Here is a tiny trained network, its code and every weight. The questions are about switching its units off for an input and a class, where a switched-off unit gives its printed mean instead of its output.

import numpy as np


def w(rows, s, z=0):
    codes = np.array(rows[::2]) - 128.0
    scale = np.full(codes.shape[1], s)
    scale[-1] = z or s
    return codes * scale


def f(y):
    return np.maximum(y, 0)


def log_softmax(a):
    a = a - a.max(-1, keepdims=True)
    return a - np.log(np.exp(a).sum(-1, keepdims=True))


def net(x, mask):
    res = np.array(x, float).reshape(1, 4) / 4 @ E
    y = f(res @ A[0][:, :-1].T + A[0][:, -1])
    res = res + np.where(mask, y, B[0][:, -1]) @ B[0][:, :-1]
    return log_softmax(res[-1] @ U[:, :-1].T + U[:, -1])


A, B = {}, {}
E = w([
[109,67,50,169,178,192],'x0',
[19,98,185,165,143,96],'x1',
[95,140,128,168,5,202],'x2',
[109,110,34,83,59,41],'x3',
],0.013)
A[0] = w([
[144,78,118,72,189,73,87],'n0',
[41,65,168,149,141,97,89],'n1',
[115,117,14,80,79,47,37],'n2',
[119,38,45,171,158,183,84],'n3',
[247,121,108,106,120,163,75],'n4',
[164,121,154,153,185,111,151],'n5',
[115,115,119,158,15,190,59],'n6',
[229,119,65,69,106,151,74],'n7',
[197,152,191,130,173,216,36],'n8',
[162,56,105,94,152,71,133],'n9',
[161,197,199,56,98,67,90],'n10',
[143,168,137,154,185,112,112],'n11',
[116,79,66,126,166,167,1],'n12',
[110,48,61,98,187,181,135],'n13',
],0.013,0.0098)
B[0] = w([
[147,114,143,53,30,194,212],'n0',
[179,67,94,100,163,57,210],'n1',
[77,122,143,172,253,175,252],'n2',
[120,178,155,129,101,105,221],'n3',
[179,102,118,92,129,97,212],'n4',
[150,127,88,122,94,174,205],'n5',
[113,104,111,42,83,168,215],'n6',
[148,87,133,129,126,69,223],'n7',
[77,101,136,152,221,121,232],'n8',
[132,116,88,123,110,169,211],'n9',
[97,194,159,152,105,106,218],'n10',
[110,118,118,111,105,176,180],'n11',
[122,140,193,103,125,118,166],'n12',
[112,197,158,146,105,99,227],'n13',
],0.015)
U = w([
[89,135,143,136,205,178,148],'0',
[120,127,127,83,80,201,90],'1',
[110,250,148,122,112,75,86],'2',
[170,80,124,111,138,32,101],'3',
[133,170,84,157,125,149,253],'4',
],0.017,0.023)

Each question gives the input, the list of numbers given to net, and the class t.
The units are the neurons (one row each of A and B). Each row of codes is followed by its name. A weight is (code - 128) times the scale printed after its matrix; where a second scale follows, it is the last column's (A, B and U).
mask holds one flag per neuron, in row order. A switched-off neuron (its flag False) gives its mean, the last column of its row in B, instead of its output. The means were averaged over made-up inputs and are rounded, as every weight is.
A unit's drop is (log p(t) with every unit on - log p(t) with that unit switched off) / (log p(t) with every unit on - log p(t) with every unit switched off).
The circuit of an input: a set's keep is (log p(t) with only the set's units on - log p(t) with every unit switched off) / (log p(t) with every unit on - log p(t) with every unit switched off). Starting from the 12 units with the biggest drops (on a tie, the unit counted first), units are removed one at a time, each time the one whose removal leaves the highest keep (on an exact tie, the one counted first), for as long as the keep stays at least 0.8.
units of the circuit, in order: the units of the circuit, biggest drop first
unit that matters most: the unit with the biggest drop
top k neurons: the k neurons with the biggest drops, biggest first
drop of u: that unit's drop, to one decimal
input [4,-8,8,-8], class 0: unit that matters most => n8
input [-5,7,-6,-2], class 3: top 4 neurons => (n1, n6, n2, n13)
input [-4,-1,-5,-4], class 1: units of the circuit, in order => (n2, n5)
input [8,-2,-4,-6], class 2: top 2 neurons => (n13, n3)
input [4,-7,-6,-3], class 3: top 2 neurons => (n7, n4)
input [-7,5,2,-6], class 2: top 2 neurons => (n2, n10)
input [-5,1,-4,-4], class 2: top 3 neurons => (n2, n10, n6)
input [3,-4,-2,5], class 0: top 2 neurons => (n2, n1)
input [7,-8,-7,-5], class 3: top 2 neurons => (n7, n4)
input [-1,-2,-8,-6], class 1: top 2 neurons => (n0, n2)
input [-2,2,3,-2], class 4: top 2 neurons => (n0, n2)
input [5,-5,-6,1], class 1: top 2 neurons => (n0, n9)
input [-2,8,-6,2], class 3: top 2 neurons => (n1, n6)
input [7,-2,-3,0], class 2: unit that matters most => n13
input [3,-8,-4,-6], class 3: top 3 neurons => (n4, n2, n7)
input [2,-6,-1,-5], class 3: top 2 neurons => (n2, n4)
input [-2,-4,-5,-2], class 1: top 3 neurons => (n1, n0, n2)
input [7,-3,6,6], class 2: top 2 neurons => (n3, n13)
input [4,8,3,-1], class 3: drop of n0 => 0.0
input [0,-1,-5,2], class 1: unit that matters most => n0
input [0,-4,-4,8], class 0: drop of n2 => 2.3
input [1,-6,5,-7], class 0: drop of n1 => 0.2
input [6,1,0,8], class 0: drop of n2 => 5.7
